Each row has a name. Each question is about the rows just above it.

k557: [  8   9   2   9  19  -7   9 -15 -26   9  -1  -9 -21 -10 -14   2 -21  27
 -15   2   7 -16 -14  10  16   2  -2  -1   2  19   8]
k779: [  5 -28 -10 -33 -34 -17 -15  21  52  -3  11  30  -4  15   7  22   7  -2
  26 -19  23  21  35 -69  12  -7  -1  18   2 -38   4]
k987: [  6  -6   1   5  -1  -4  -1  -3   8  10   1  -7 -14   4   5   3  -5   2
   9  -1   2  -4   1 -12  19  -2  -2  -1   5   1  10]
k226: [ 15 -48   0 -22 -10 -41 -19   4  38  16  28  51 -20  20  18  39 -13  25
  11  -6  48  14  22 -97  22  28   4  28   7 -16  15]
k921: [ 13 -38   0 -18  -8 -32   0   2  29  13  21 -38 -19  16  11  31 -12  22
   6  -3  38   9  18 -76  20  22  24  22   6 -12  12]
k312: [ -8  59  24  31  17   4  59 -17 -55 -18   5 -18  15 -10  20 -14  -9 -10
 -17   4 -32 -13 -34  59 -27   0  13  12  16  53   8]
k500: [  30  -49   -8    4   12  -31   14  -10   29   32   19   19  -54   31
  -26   32  -18   32   20    8   51   -5   19 -104   74   26   -8  -14
    3  -21   28]
k644: [  3 -32 -14 -45 -46 -20 -21  29  70  -7  13  37   0  18  10  26  13  -6
  33 -25  27  28  46 -87  12 -12  -1  22  -1 -54   3]
k418: [  9 -11   5  11  11 -11   5 -11 -11  16   6  23 -22   4 -11 -11 -13  23
   1   6 -11  -9  -4 -16  23  13   0  -1   6  11  14]
How many times does k418 hold [23]?
3
Move every entry of [19] by -1 step of 1.
[18]
How many times does k312 hold [-17]?
2
Times [6] occurs in k921:
2
Count of [9] in k557:
4

k743: [ 13 -27 -13  19   7 -14 -10 -18 -48 -23  -4  24 -24  65  11   5 -11 -35
 -24 -15  36  21  42  16   9 -10  31  12 -31  36  36  -5  -1 -39  12  24
  -3 -19   7  26 -26 -15  -6  25  -9 -83]
k557: [ -3   2   9 -40 -22 -61   7 -28 -23   1  44  -5   6  -4   9   3 -24  -2
  -7 -27  72  28  15  -3   2  22  24 -13   3   9  23   4  -8 -58 -39 -22
  49  -8  10  -7  -1   4 -31   5 -24 -32]
k226: [  2  12  16 -51 -33 -73   5  -7  -7  14  43 -26  13 -49   2   0 -23  10
   2 -15  68  14  -9 -17  -4  17  19 -10  27   9  28   8  -3 -32 -39 -33
  42   3   2 -15   4   5 -40  -9 -26  -5]
k987: [-11 -26 -10  14  16   9  10 -52 -39 -33  19  48 -12 101  16  10  -2 -29
 -17 -26  28  30  52  28   1  10  16  -5 -53   2   1  -4  48 -64  48  23
  23 -23  21  20 -13  -3  20  29   0 -69]
k418: [-15  -2   7 -18  -2  -9  18 -42 -10 -10  36  20   7  35   9   5  -4  -1
   0 -21  30  23  21   9   2  22   3 -19 -20 -15 -11   2 -17 -48 -31  -7
  40 -10  15  -2   5   6   4  10  -2 -14]
k644: [-12 -15  -8  23  21  40   8 -26  -7 -22  -4  36  -6  67   6   6  11 -11
  -6  -5 -20   9  24  22   5   3  -6  -6 -37 -12 -23  -4 -12 -16   6  21
   0 -12   9  12  -2   1  32  16  15 -18]
k500: [ -1 -27 -15  31  21  22  -2 -31 -33 -29  -7  42 -17  90  13   6   1 -31
 -18 -12   6  20  44  25  10  -4  13   6 -47  11   4  -6 -11 -36  11  30
  -4 -20  13  22 -20  -9  21  27   8 -63]
k892: [-30  21  19 -45 -11 -11  27 -36  25   7  54   2  32 -19   2   4  -1  25
  17 -17  18  13  -9  -3  -6  26  14 -19  34  -2  19   9  -4 -38 -50 -45
  54   0   3 -23  13  10 -42 -14 -29  14]
k703: [-30  21  19 -45 -11 -11  27 -36  25   7  54   2  32 -19   2   4  -1  25
  17 -17  18  13  -9  -3  -5  36 -19 -36   2 -44 -35   7 -19 -33 -53 -31
  57   7  13 -23  27  20   6 -10  -2  47]
k779: [ -1 -29 -12  11   9 -10   2 -48 -50 -33  20  43 -17  99  18  10 -10 -36
 -24 -29  49  38  56  25  10   5  29   0 -49  19  22  -4 -16 -70  -9  21
  23 -27  20  24 -21  -8   4  31  -6 -91]
k312: [  4   2   3 -14 -11  10  -3   0  -9   1  12  -9  -1 -12   0   0 -11  -1
  -4  -7  30   6   1  -7   0   4  12   2   9  11  18   2  -1 -14 -11  -8
  11   0   1  -3  -2  -1 -19   0 -11 -13]
Move every entry of [-40] by -1 step of 1.
[-41]
[8] with +1 step of 1 on every entry:
[9]
Where do [-30  21  19 -45 -11 -11  27 -36  25   7  54   2  32 -19   2   4  -1  25
  17 -17  18  13  -9  -3  -6  26  14 -19  34  -2  19   9  -4 -38 -50 -45
  54   0   3 -23  13  10 -42 -14 -29  14] appear?
k892
Times [1] occurs in k987:
2

k743: [ -7  26   4 -26  18  26  30 -43 -14  10  17 -10   7  41  16  26   6  10
 -15 -10 -29  44  40  13  29]
k703: [-25  26  27  10  10 -26 -18  26  25 -37 -12  28  27  10  10   1 -21  26
 -27 -24  31 -17 -25  10 -18]
k921: [ 16   9  30 -13  -6 -26 -37  13 -17  -3 -46  16  22 -33  36  13 -14   7
   0  25  16  35 -94  42 -10]
k312: [  4  50 -13 -27  25 -54  15 -30  -7  12  16 -21   0  39  24  17   3  21
 -17   3 -47  47  29  18  27]
How many times does k703 hold [26]?
3
Count of [26] in k743:
3
How many times does k921 hold [-14]?
1

k418: [19  8 61  8]
k557: [-74  82  10  28]
k500: [108  29  36  23]
k703: [108  29  -9 -14]
k226: [108  29  -9 109]
[61] with +1 step of 1 on every entry:
[62]
How many times does k418 hold [7]?
0
Right after [19] comes
[8]

k557: [-50 -18  12  26   6  17 -18  72  68]
k987: [ -50  -18   12   26 -104   58  -54   60  -46]
k312: [-50 -18  12  26   6  28  14  72  68]
Times [-18] occurs in k557:
2
[72] with -1 step of 1 on every entry:
[71]

k921: [ 29  51  49  29 -36 -10  23 -62  16  19  11 -62 -62  29  35  29 -62 -10]
k743: [-24 -35   2  -8   6  39  20 -38 -59  11 -35  12   3   5  -8 -55  42  18]
k312: [ 52  50  36  84 -64  -9  36   0  -2  31  18  38 -82 -40  51  11 -72  16]
k703: [-15  49 -10  19  50  56 -21  37  14 -25  23 -50  -2 -23 -31  -7  19   0]
k500: [-35 -35   2  10   6 -10  20 -35 -63  37   9  50 -83 -59  62  10 -84  34]
k644: [ 29  51  49  49 -36  -5  23   6  16  19  11  21 -62 -15  35  14 -51  -6]
How many times does k500 hold [10]?
2
Where do [ 52  50  36  84 -64  -9  36   0  -2  31  18  38 -82 -40  51  11 -72  16] appear?
k312
Count of [29] in k921:
4
How many times does k312 hold [35]?
0
Shift each entry of [-38] by -1 times 1:
[-39]
How many times does k921 hold [-62]?
4

k987: [  48  -23  -79 -101    8   43  -23]
k418: [ 38 -69 -64 -68 -14  21 -12]
k226: [  9   3 -14  30 -29 -30  17]
k921: [ 25  -9 -26 -37  14  11   9]
k743: [-64 -71 -18  16  -6   8  14]
k557: [  2 -67 -53 -16 -17  19  47]
k312: [ 26   7 -40 -39  -9  19  -6]
k500: [ 1 11 26 20 30 21 20]
Times [48] occurs in k987:
1
The entry that follows [-68]:
[-14]
Right after [1] comes
[11]

k703: [ -6  14  18 -12  36   2  21  11  -7   9 -26 -20  -6  -6 -23  33  34  59
 -55 -41 -53   6 -93  -8 -20  11]
k644: [-14  21  19  35  -2 -30  23  42 -43 -32  -9  -1   9 -30  37  44 -16  44
 -26 -12  -3  38  28  -3  24  -3]
k779: [ -8  34  -1  19  -8 -29  36  25 -35 -30  -7   7   2 -37  26  18 -11  35
   2 -12 -18  61  12  -8  32 -17]
k226: [-32  -7 -13  13  -4  60  25  19  26 -19  22 -44   7  -5  15 -53 -10 -10
 -32 -38 -36 -14  11 -16 -34  13]
k987: [-30  -3  -3   8   1  58  19  25  -3 -24  20 -48   9   7   8 -42 -17  -5
 -21 -39 -39 -11  10 -19 -35   1]
k557: [-17   5  32  35  13 -43  20  44 -58 -33 -15  -1   5 -35  29  43 -20  41
 -28 -12  -3  19  24   5  12   2]
k921: [ -1  46  11   7  17 -10  44  39 -26 -33  19  -8 -26   7  24  32 -10  30
 -13 -12   3  33  20  23   5  30]
k500: [ -8  34  -1  19  -8 -29  36  25 -35 -30  -7   7   2 -37  26  18 -11  35
   2  -7 -18  61  12  -8  32 -15]
k312: [-10 -15 -12  12   9   4  18  17  22  15 -49   1   2 -11  10  58  51  34
 -67 -19 -27 -14 -70 -57  21   3]
Count of [-8] in k703:
1
How many times does k987 hold [-3]?
3
Shift each entry of [-18] by +1 times 1:
[-17]
Shift each entry of [-38] by -1 times 1:
[-39]
Move every entry of [7] by -1 step of 1.
[6]

k644: [-10  21  70 106  42  30 -40  85 105 -21  21  -2 -47  70   8 -11 -21   5
 -46]
k418: [-10 -21 -19 106  42  30 -40  85 105 -11 -24  -2 -47 -21  16 -16  34  36
  -6]
k921: [ 15 -91 -46   5 -21  28  40  68 -44  -2 -21  60 -39  45  -4  33 -35 -44
 -49]
k779: [-50 -12   0 -37 -22  -1  14  28 -25   3  83 -10  44  84  21 -41   0  24
  30]
k312: [ 22 -19  -6 -16   0  62  10 -15  16  43 -10   4 -10   7 -33 -90 -13  21
  33]
Shift each entry of [40] by +1 times 1:
[41]
Count of [-21] in k644:
2
Times [-22] occurs in k921:
0
Move every entry of [ -2 -47  70] by -1 step of 1.
[ -3 -48  69]
What comes right after [-22] in the named rows?
[-1]
Times [21] occurs in k644:
2
[106  42] with -1 step of 1 on every entry:
[105  41]

k779: [ 46   8 -21 -20 -46 -46 -16 120 -21 -46  59 -22  -2  41 100 -92 -46]
k312: [ 51  56  84  -1  24 -72 -57 122 -19 -40   5  92  60  43 100 -44 -26]
k703: [-56 -99 -84  -5  42  83  91 -76  -7 -37  88 -29 -37 -27 -37 -85 -27]
k500: [ -67  -75 -105   17  -14   13   66 -122   15   27   13  -85  -75  -46
  -96   24  -77]
How many times does k779 hold [-21]?
2
How many times does k500 hold [-76]?
0
How many times does k703 hold [-27]?
2
Right after [-2] comes
[41]
The entry that follows [-84]:
[-5]
Shift each entry of [84 -1 24] by -1 times 1:
[83 -2 23]

k226: [ -29  -55    7  -19   80   58   43  -24   19  -31   91  -49  -97   -5
  -30   51   39  -32  -34   21   -7    1   30    0   15   17  -28  -20
    9  -50  -26   19  -29  -36 -104  -15    3  -21  -13  -38  -80  -12
   -7]
k418: [ -3 -18   2  -7  39  17  30   7  14 -28  62  -4 -37  -8 -20  30  19 -11
 -18  18  41  -7  12  -6  -2  -9 -18 -26  10 -23  23  14   0 -14 -34  -6
  -8  26 -23 -25 -26  -5  12]
k644: [-38 -32  -4 -35  60  32  38  -3  14 -33  65 -15 -57 -29 -14  32  23 -43
 -16 -43  31  -1  23   2  -4   6  -5 -27  30 -31  16  25 -20 -13 -36 -17
 -13   6   4 -34 -21 -13  -3]
k779: [-32 -79   1  -9 -21  76  47 -25  94  18  97 -57 -38  12 -71 -22  94 -38
  12 -33 -29  -3  -3 -37 -22 -22 -18 -38 -16 -24 -22  37 -22 -38 -61 -33
 -38 -28  39 -97 -10  -6 -38]
Whose row is [-32 -79   1  -9 -21  76  47 -25  94  18  97 -57 -38  12 -71 -22  94 -38
  12 -33 -29  -3  -3 -37 -22 -22 -18 -38 -16 -24 -22  37 -22 -38 -61 -33
 -38 -28  39 -97 -10  -6 -38]?
k779
Count of [-19] in k418:
0
Times [7] occurs in k226:
1
Where do [ -3 -18   2  -7  39  17  30   7  14 -28  62  -4 -37  -8 -20  30  19 -11
 -18  18  41  -7  12  -6  -2  -9 -18 -26  10 -23  23  14   0 -14 -34  -6
  -8  26 -23 -25 -26  -5  12] appear?
k418
Shift each entry of [-8] by -1 times 1:
[-9]
How many times does k418 hold [-18]?
3
Count of [-22] in k779:
5

k418: [  8 -49  73 -10]
k500: [-11 -22  11  76]
k743: [  8 -16  73 -23]
k892: [ -4 -22  74  18]
k779: [-19  10   9 -41]
k644: [-63 -22  74 -43]
k921: [  8 -49  73 -23]
k226: [-36  29  52 -79]
k312: [   2 -117   64  -19]
k557: [-64 -64  34 -64]
k703: [-27 -77  62 -61]
The entry that follows [11]:
[76]
Right after [-16] comes
[73]
Count of [-64] in k557:
3

k743: [ 3  3 11  3  4]
k557: [-47 -26  51  25  17]
k703: [ -4  16  16 -39  43]
k921: [ 94 -16  79  -5  19]
k226: [ 2 74 60 34 47]
k500: [ 24  35 -24  -3  47]
Right after [35] comes
[-24]
Count of [17] in k703:
0
Count of [3] in k743:
3
Shift each entry of [-24  -3] by +1 times 1:
[-23  -2]

k644: [ 46  -8 124 124  46]
k779: [-15  10 -31 -28 -36]
k500: [-34   1  -2   0 -52]
k892: [-49  45 -43 -36 -50]
k226: [-12 -27 108  44 -21]
k703: [ -2   7 -65 -35 -30]
What comes right after [-35] in the named rows?
[-30]
[-34] with +1 step of 1 on every entry:
[-33]
How many times does k644 hold [46]?
2
Right after [-15] comes
[10]
[-2] with +1 step of 1 on every entry:
[-1]
Shift each entry of [-31] by -1 times 1:
[-32]

